Below is a small trained network, with its code and all its weights. Each question gives an input and a class and asks what happens when units are switched off, that is, made to give their printed mean instead of their output.

import numpy as np


def w(rows, s, z=0):
    codes = np.array(rows[::2]) - 128.0
    scale = np.full(codes.shape[1], s)
    scale[-1] = z or s
    return codes * scale


def f(y):
    return np.maximum(y, 0)


def log_softmax(a):
    a = a - a.max(-1, keepdims=True)
    return a - np.log(np.exp(a).sum(-1, keepdims=True))


def net(x, mask):
    res = np.array(x, float).reshape(1, 4) / 4 @ E
    y = f(res @ A[0][:, :-1].T + A[0][:, -1])
    res = res + np.where(mask, y, B[0][:, -1]) @ B[0][:, :-1]
    return log_softmax(res[-1] @ U[:, :-1].T + U[:, -1])


A, B = {}, {}
E = w([
[193,117,183,197,149,148,2,157,191,170,93,91],'x0',
[176,163,169,40,135,111,139,188,148,62,58,109],'x1',
[143,161,152,134,178,130,181,134,193,138,241,66],'x2',
[73,100,213,70,136,167,127,176,120,193,130,120],'x3',
],0.013)
A[0] = w([
[92,84,214,88,154,156,113,151,125,254,91,115,128],'n1',
[217,187,7,170,120,68,101,90,170,86,127,165,23],'n2',
[102,100,78,187,121,128,90,99,91,239,206,188,68],'n3',
[104,66,115,131,67,117,84,130,66,132,41,152,34],'n4',
[114,139,114,144,155,102,199,185,139,110,187,126,142],'n5',
[159,140,149,119,122,130,107,106,210,141,173,101,165],'n6',
[182,160,162,85,129,93,144,202,137,82,91,144,97],'n7',
[157,137,176,184,169,157,52,168,198,169,115,138,6],'n8',
[38,131,182,113,106,150,198,161,110,161,114,160,212],'n9',
[147,185,163,125,177,134,119,107,159,149,192,48,5],'n10',
],0.0098,0.002)
B[0] = w([
[174,172,133,122,64,143,150,118,216,109,169,125,237],'n1',
[186,159,130,128,89,168,184,181,173,164,173,75,250],'n2',
[116,172,153,103,201,146,94,166,130,63,225,162,255],'n3',
[135,27,119,206,136,128,130,44,195,103,134,149,230],'n4',
[88,67,128,135,166,106,163,80,163,124,64,135,207],'n5',
[123,135,114,205,164,152,114,55,162,54,79,111,204],'n6',
[71,156,173,112,246,184,96,152,125,123,176,177,217],'n7',
[67,171,46,113,126,144,184,84,34,135,63,93,249],'n8',
[117,178,126,110,89,150,155,104,163,127,112,62,220],'n9',
[120,36,206,147,98,126,127,117,150,130,97,129,223],'n10',
],0.011,0.014)
U = w([
[112,5,162,174,132,155,128,93,160,131,115,126,102],'0',
[187,199,150,103,54,179,155,164,180,166,155,80,111],'1',
[94,193,168,111,213,172,45,166,112,87,169,158,124],'2',
[65,169,35,104,124,153,201,76,58,110,97,109,161],'3',
[121,158,139,133,127,106,114,117,154,112,117,119,254],'4',
[149,134,131,104,113,63,125,166,104,171,105,120,91],'5',
[149,103,144,94,100,112,111,158,74,171,118,103,92],'6',
],0.011,0.006)

Each question gives the input, the list of numbers given to net, and the class t.
The units are the neurons (one row each of A and B). Each row of codes is followed by its name. A weight is (code - 128) times the scale printed after its matrix; where a second scale follows, it is the last column's (A, B and U).
mask holds one flag per neuron, in row order. A switched-off neuron (its flag False) gives its mean, the last column of its row in B, instead of its output. The means were averaged over made-up inputs and are rounded, as every weight is.
A unit's drop is (log p(t) with every unit on - log p(t) with that unit switched off) / (log p(t) with every unit on - log p(t) with every unit switched off).
The circuit of an input: a set's keep is (log p(t) with only the set's units on - log p(t) with every unit switched off) / (log p(t) with every unit on - log p(t) with every unit switched off). Starting from all 10 units, units are removed one at a time, each time the one whose removal leaves the highest keep (on an exact tie, the one counted first), for as long as the keep stays at least 0.8.
circuit, biggest first: the units of the circuit, biggest drop first
k most important neurons: the k neurons with the biggest drops, biggest first
drop when u is switched off: that unit's drop, to one decimal
input [7,-7,2,-8], class 1: circuit, biggest first	(n2)
input [7,5,-5,-4], class 3: 3 most important neurons	(n8 n3 n10)
input [8,-2,4,7], class 3: 3 most important neurons	(n8 n2 n6)
input [-3,-5,1,5], class 1: 2 most important neurons	(n7 n9)
input [-4,-2,-5,0], class 0: 2 most important neurons	(n8 n4)
input [-5,-6,-6,4], class 0: 4 most important neurons	(n4 n8 n7 n2)
input [1,-6,-5,-2], class 2: 3 most important neurons	(n3 n10 n5)
input [2,7,5,1], class 2: 2 most important neurons	(n7 n4)
input [8,-7,3,8], class 1: 3 most important neurons	(n1 n7 n10)
input [8,0,8,-7], class 0: 4 most important neurons	(n10 n6 n9 n1)
input [2,7,-5,-6], class 2: 2 most important neurons	(n7 n1)
input [-5,4,5,-6], class 1: 3 most important neurons	(n2 n8 n4)
input [1,-3,-3,2], class 4: 3 most important neurons	(n7 n10 n2)
input [0,-6,-4,3], class 2: circuit, biggest first	(n3)
input [2,7,-2,-5], class 2: drop when n9 is switched off	0.1
input [0,-5,-4,0], class 2: drop when n3 is switched off	1.4
input [2,-6,6,-8], class 1: drop when n7 is switched off	0.1
